Below are the code and all the weights of a small trained network. Each question names an input and a target symbol and asks about switching units off, where a switched-off unit gives its printed mean instead of its output.

import numpy as np


def w(rows, s, z=0):
    codes = np.array(rows[::2]) - 128.0
    scale = np.full(codes.shape[1], s)
    scale[-1] = z or s
    return codes * scale


def f(y):
    return np.maximum(y, 0)


def softmax(a):
    e = np.exp(a - a.max(-1, keepdims=True))
    return e / e.sum(-1, keepdims=True)


def log_softmax(a):
    a = a - a.max(-1, keepdims=True)
    return a - np.log(np.exp(a).sum(-1, keepdims=True))


def net(x, mask):
    ids = ['ΓΘαβζλξπτω'.index(c) for c in x.split()]
    T = len(ids)
    res = E[ids] + P[:T]
    u = 0
    for l in range(2):
        r = res
        for j in range(2):
            rows = slice(4 * j, 4 * j + 4)
            q, k, v = (r @ M[l][rows].T for M in (Q, K, V))
            z = softmax(np.where(np.tri(T) > 0, q @ k.T / 4**0.5, -1e9)) @ v
            o = O[l][rows]
            res = res + np.where(mask[u + j], z, o[:, -1]) @ o[:, :-1]
        u += 2
        y = f(res @ A[l][:, :-1].T + A[l][:, -1])
        res = res + np.where(mask[u : u + 16], y, B[l][:, -1]) @ B[l][:, :-1]
        u += 16
    return log_softmax(res[-1] @ U[:, :-1].T + U[:, -1])


Q, K, V, O, A, B = {}, {}, {}, {}, {}, {}
E = w([
[185,148,103,94,175,118,134],'Γ',
[154,133,95,129,110,109,127],'Θ',
[86,117,153,159,100,159,84],'α',
[119,156,176,145,159,208,115],'β',
[105,119,123,141,72,210,168],'ζ',
[146,106,127,153,86,85,63],'λ',
[47,70,21,159,146,131,98],'ξ',
[170,160,194,76,90,226,167],'π',
[135,239,82,180,250,83,55],'τ',
[87,91,197,98,155,95,127],'ω',
],0.016)
P = w([
[70,138,142,52,123,84,172],'0',
[96,192,24,29,142,160,97],'1',
[125,83,152,121,194,83,174],'2',
[115,29,146,74,141,229,59],'3',
[97,221,22,59,73,152,87],'4',
[164,87,152,167,199,71,173],'5',
[162,43,118,100,136,192,73],'6',
[96,249,28,76,13,147,70],'7',
[207,118,150,224,182,40,181],'8',
[190,49,104,119,122,176,77],'9',
[103,254,44,77,83,165,69],'10',
[169,89,151,169,199,66,174],'11',
],0.0099)
Q[0] = w([
[71,124,229,49,136,78,207],'0.h0',
[80,67,146,161,123,66,201],'0.h0',
[186,45,66,145,148,238,3],'0.h0',
[68,114,84,135,181,144,102],'0.h0',
[182,156,116,89,100,154,61],'0.h1',
[167,174,107,121,51,157,71],'0.h1',
[146,111,122,135,116,130,136],'0.h1',
[125,179,135,129,58,131,102],'0.h1',
],0.014)
K[0] = w([
[136,94,182,42,182,135,100],'0.h0',
[101,91,116,115,127,78,114],'0.h0',
[148,128,90,248,107,147,86],'0.h0',
[130,118,74,145,174,112,136],'0.h0',
[151,112,125,177,135,155,159],'0.h1',
[134,95,138,181,144,128,135],'0.h1',
[141,112,126,130,123,122,106],'0.h1',
[140,78,152,152,173,117,156],'0.h1',
],0.019)
V[0] = w([
[92,87,92,172,112,164,115],'0.h0',
[149,64,122,97,127,147,81],'0.h0',
[129,100,40,179,87,72,144],'0.h0',
[120,94,71,140,157,141,142],'0.h0',
[170,69,105,219,126,162,117],'0.h1',
[154,126,90,131,88,172,90],'0.h1',
[173,69,186,254,157,122,147],'0.h1',
[56,132,93,31,112,126,97],'0.h1',
],0.0038)
O[0] = w([
[130,55,126,102,240,181,100,166],'0.h0',
[147,103,103,111,196,85,113,129],'0.h0',
[87,34,83,78,254,205,113,165],'0.h0',
[131,80,89,123,243,170,115,172],'0.h0',
[68,112,162,90,128,212,129,87],'0.h1',
[122,128,138,160,44,185,143,154],'0.h1',
[81,81,148,44,230,165,97,4],'0.h1',
[151,161,120,187,64,100,168,225],'0.h1',
],0.0036,0.0022)
A[0] = w([
[138,83,157,133,154,63,153,100],'0.n0',
[130,121,192,170,170,141,165,118],'0.n1',
[142,156,114,205,100,127,116,212],'0.n2',
[119,117,117,137,145,104,56,130],'0.n3',
[96,170,123,123,127,186,108,69],'0.n4',
[36,139,193,167,181,69,161,120],'0.n5',
[154,133,252,95,183,75,171,148],'0.n6',
[211,120,109,135,106,183,118,237],'0.n7',
[172,157,50,115,122,192,106,95],'0.n8',
[67,176,150,103,143,82,158,223],'0.n9',
[108,80,181,199,117,117,171,187],'0.n10',
[57,134,130,195,173,86,102,121],'0.n11',
[112,66,147,160,101,51,111,138],'0.n12',
[130,51,118,137,122,170,107,116],'0.n13',
[89,158,98,133,150,115,112,2],'0.n14',
[112,143,134,152,160,76,225,142],'0.n15',
],0.012,0.0043)
B[0] = w([
[178,113,128,151,111,56,129,171],'0.n0',
[120,158,139,171,54,123,158,165],'0.n1',
[106,108,153,97,197,154,137,217],'0.n2',
[118,148,124,106,111,172,142,204],'0.n3',
[163,131,92,90,123,71,130,193],'0.n4',
[126,160,111,187,143,97,36,175],'0.n5',
[254,148,137,48,200,143,91,186],'0.n6',
[76,56,133,110,220,166,129,253],'0.n7',
[121,152,164,141,79,128,80,254],'0.n8',
[88,82,41,124,106,158,116,189],'0.n9',
[166,101,205,183,91,157,122,196],'0.n10',
[135,125,209,133,175,164,136,206],'0.n11',
[80,174,188,101,131,67,159,188],'0.n12',
[149,113,90,104,206,93,102,206],'0.n13',
[157,99,159,113,74,114,150,163],'0.n14',
[135,190,72,154,167,136,183,195],'0.n15',
],0.016,0.0069)
Q[1] = w([
[58,55,130,120,156,158,93],'1.h0',
[229,4,176,174,250,89,177],'1.h0',
[188,4,93,171,205,44,182],'1.h0',
[120,188,79,149,119,183,99],'1.h0',
[146,135,121,199,141,117,243],'1.h1',
[141,117,176,100,106,85,40],'1.h1',
[133,177,75,155,148,175,196],'1.h1',
[120,142,89,123,154,138,122],'1.h1',
],0.013)
K[1] = w([
[57,189,160,61,142,156,119],'1.h0',
[83,103,80,89,88,157,4],'1.h0',
[105,131,48,64,37,108,55],'1.h0',
[151,91,138,118,135,127,174],'1.h0',
[96,152,114,84,78,134,63],'1.h1',
[137,111,201,130,156,106,157],'1.h1',
[115,120,44,128,89,121,82],'1.h1',
[127,165,86,130,125,140,146],'1.h1',
],0.017)
V[1] = w([
[197,138,132,128,128,85,109],'1.h0',
[86,37,65,145,153,8,152],'1.h0',
[195,102,68,91,120,158,228],'1.h0',
[196,70,211,53,86,126,175],'1.h0',
[95,163,119,95,132,191,106],'1.h1',
[148,199,119,171,134,111,112],'1.h1',
[200,88,127,192,89,117,163],'1.h1',
[161,130,171,62,89,150,124],'1.h1',
],0.011)
O[1] = w([
[140,199,132,156,154,164,116,131],'1.h0',
[177,130,64,103,135,106,47,1],'1.h0',
[155,93,184,156,161,176,71,22],'1.h0',
[131,66,170,141,254,162,167,47],'1.h0',
[104,117,156,155,164,171,148,80],'1.h1',
[135,207,162,125,97,144,96,243],'1.h1',
[158,89,111,123,89,107,94,117],'1.h1',
[121,116,159,143,151,83,143,100],'1.h1',
],0.0099,0.0081)
A[1] = w([
[43,139,151,55,131,184,85,138],'1.n0',
[161,124,70,76,57,150,182,69],'1.n1',
[148,153,45,129,214,160,74,3],'1.n2',
[102,243,98,154,125,104,196,139],'1.n3',
[70,113,138,141,103,14,150,222],'1.n4',
[236,154,129,212,110,138,112,142],'1.n5',
[230,134,178,47,120,109,169,34],'1.n6',
[57,59,110,166,108,164,62,84],'1.n7',
[139,143,90,129,27,142,62,79],'1.n8',
[146,81,238,173,28,132,61,69],'1.n9',
[118,190,22,240,175,205,111,166],'1.n10',
[113,167,102,246,52,97,117,123],'1.n11',
[169,135,174,129,175,139,193,24],'1.n12',
[45,123,106,131,85,161,190,149],'1.n13',
[150,42,201,123,20,121,93,200],'1.n14',
[46,110,141,254,118,16,67,77],'1.n15',
],0.0083,0.0047)
B[1] = w([
[180,87,103,188,119,80,225,233],'1.n0',
[136,99,93,54,140,208,49,169],'1.n1',
[22,197,159,182,158,71,66,189],'1.n2',
[143,48,119,117,141,153,39,251],'1.n3',
[214,147,154,66,184,169,160,189],'1.n4',
[175,63,108,69,94,188,192,178],'1.n5',
[7,121,156,191,132,79,146,175],'1.n6',
[111,191,111,128,90,129,84,168],'1.n7',
[88,94,225,111,142,107,172,230],'1.n8',
[103,176,49,101,208,120,123,181],'1.n9',
[154,175,162,158,137,179,224,199],'1.n10',
[129,80,57,112,91,60,143,181],'1.n11',
[138,142,59,76,42,109,64,206],'1.n12',
[141,173,144,189,154,48,170,188],'1.n13',
[160,171,144,202,108,186,56,184],'1.n14',
[54,66,121,182,64,149,105,155],'1.n15',
],0.012,0.017)
U = w([
[137,180,114,137,166,153,152,41],'Γ',
[73,145,117,82,105,151,160,209],'Θ',
[162,91,129,165,99,63,124,22],'α',
[184,135,168,127,90,164,152,253],'β',
[167,112,78,204,104,131,93,232],'ζ',
[226,142,89,108,179,90,131,229],'λ',
[94,157,28,142,182,67,152,25],'ξ',
[92,2,162,188,211,162,138,58],'π',
[151,132,123,194,134,95,198,131],'τ',
[147,151,209,167,122,64,96,97],'ω',
],0.0083,0.0029)

Each question gives the input, a string of symbols that net reads in full, and the target symbol t.
The units are the heads (4 rows each of Q, K, V and O) and the neurons (one row each of A and B). Each row of codes is followed by its name. A weight is (code - 128) times the scale printed after its matrix; where a second scale follows, it is the last column's (O, A, B and U).
mask holds one flag per unit, layer by layer, with each layer's heads first. A switched-off unit (its flag False) gives its mean, the last column of its rows in O or B, instead of its output. The means were averaged over made-up inputs and are rounded, as every weight is.
A unit's drop is (log p(t) with every unit on - log p(t) with that unit switched off) / (log p(t) with every unit on - log p(t) with every unit switched off).
The circuit of an input: a set's keep is (log p(t) with only the set's units on - log p(t) with every unit switched off) / (log p(t) with every unit on - log p(t) with every unit switched off). Starting from the 12 units with the biggest drops (on a tie, the unit counted first), units are removed one at a time, each time the one whose removal leaves the highest keep (on an exact tie, the one counted first), for as long as the keep stays at least 0.8.
circuit, biggest first: the units of the circuit, biggest drop first
most important unit: the unit with the biggest drop
top k neurons: the k neurons with the biggest drops, biggest first
k most important neurons of layer l: the k neurons of layer l with the biggest drops, biggest first
heads that matter: for each layer, one digit per head in row order, 1 if its drop is at least 0.15 and else 0, layers parted by /
input ξ ξ τ λ π ζ Γ, target π: circuit, biggest first	(0.n7)
input π ξ α λ ω ξ α, target ω: 3 most important neurons of layer 1	(1.n8 1.n2 1.n9)
input Θ λ α τ, target τ: circuit, biggest first	(0.n11 0.n3 1.h0 1.n0)
input Θ λ λ α λ, target ξ: circuit, biggest first	(1.h0 0.n12 1.n2)
input ξ ω Θ Γ, target ω: top 4 neurons	(0.n8 1.n8 0.n9 1.n2)
input Θ τ ξ λ ω τ β α β, target β: circuit, biggest first	(0.n10 0.n1 1.n5)
input ζ ζ Γ Γ τ Θ, target λ: 3 most important neurons of layer 1	(1.n12 1.n4 1.n8)
input Θ ω λ ξ Θ α λ α ξ τ Θ, target Θ: top 2 neurons	(1.n8 1.n1)
input ω Γ ω Θ λ, target β: heads that matter	00 / 11
input Γ ζ τ ζ Θ, target α: 3 most important neurons of layer 0	(0.n11 0.n5 0.n15)
input Γ λ ξ π λ ζ Θ ξ ζ λ α, target ζ: heads that matter	00 / 11
input ξ π ζ π ω λ π α ω ξ, target ω: heads that matter	00 / 01
input Γ ζ τ ζ Θ ζ Θ, target ζ: heads that matter	00 / 01
input τ τ τ τ π Θ α ξ β ζ ω, target τ: most important unit	1.h0
input Θ α Θ Γ Γ α Θ β Γ λ ζ π, target Θ: heads that matter	00 / 00
input Θ ζ Γ ζ π ξ ζ τ Γ τ Θ, target Γ: heads that matter	00 / 10
input Γ Θ α ζ ξ Θ Γ λ β ξ, target ξ: top 4 neurons	(0.n13 1.n3 1.n8 0.n10)
input Θ ζ ξ λ ζ ω τ ω, target β: top 3 neurons	(0.n15 0.n6 0.n0)
input β τ ξ β ω Γ Θ ζ ζ π Θ ζ, target τ: heads that matter	01 / 01
input π τ ζ Θ Γ λ ζ, target λ: top neuron	(0.n8)
input ζ α Θ ζ ζ, target ω: 2 most important neurons of layer 0	(0.n8 0.n15)
input π τ ζ α, target τ: 4 most important neurons of layer 0	(0.n8 0.n14 0.n11 0.n7)
input Θ Θ τ Θ λ ω ξ Θ λ, target ω: 2 most important neurons of layer 0	(0.n12 0.n2)
input β π λ ξ ξ Θ Γ Θ ξ, target π: top 3 neurons	(1.n15 0.n6 0.n5)
input ξ ω ξ Γ λ ω ω ζ ζ β, target ζ: heads that matter	00 / 01
input ζ Γ Θ α Θ Θ π Θ ζ β ξ, target ζ: heads that matter	00 / 11
input ζ ζ ζ τ τ Θ α ζ Θ π λ, target ω: 3 most important neurons of layer 0	(0.n15 0.n0 0.n11)
input β τ π ω ξ τ, target Γ: top 3 neurons	(1.n10 0.n15 0.n5)
input π ω ξ Γ, target ω: top 3 neurons	(0.n9 0.n8 1.n2)
input Θ Θ Γ ζ, target ζ: circuit, biggest first	(1.n8)
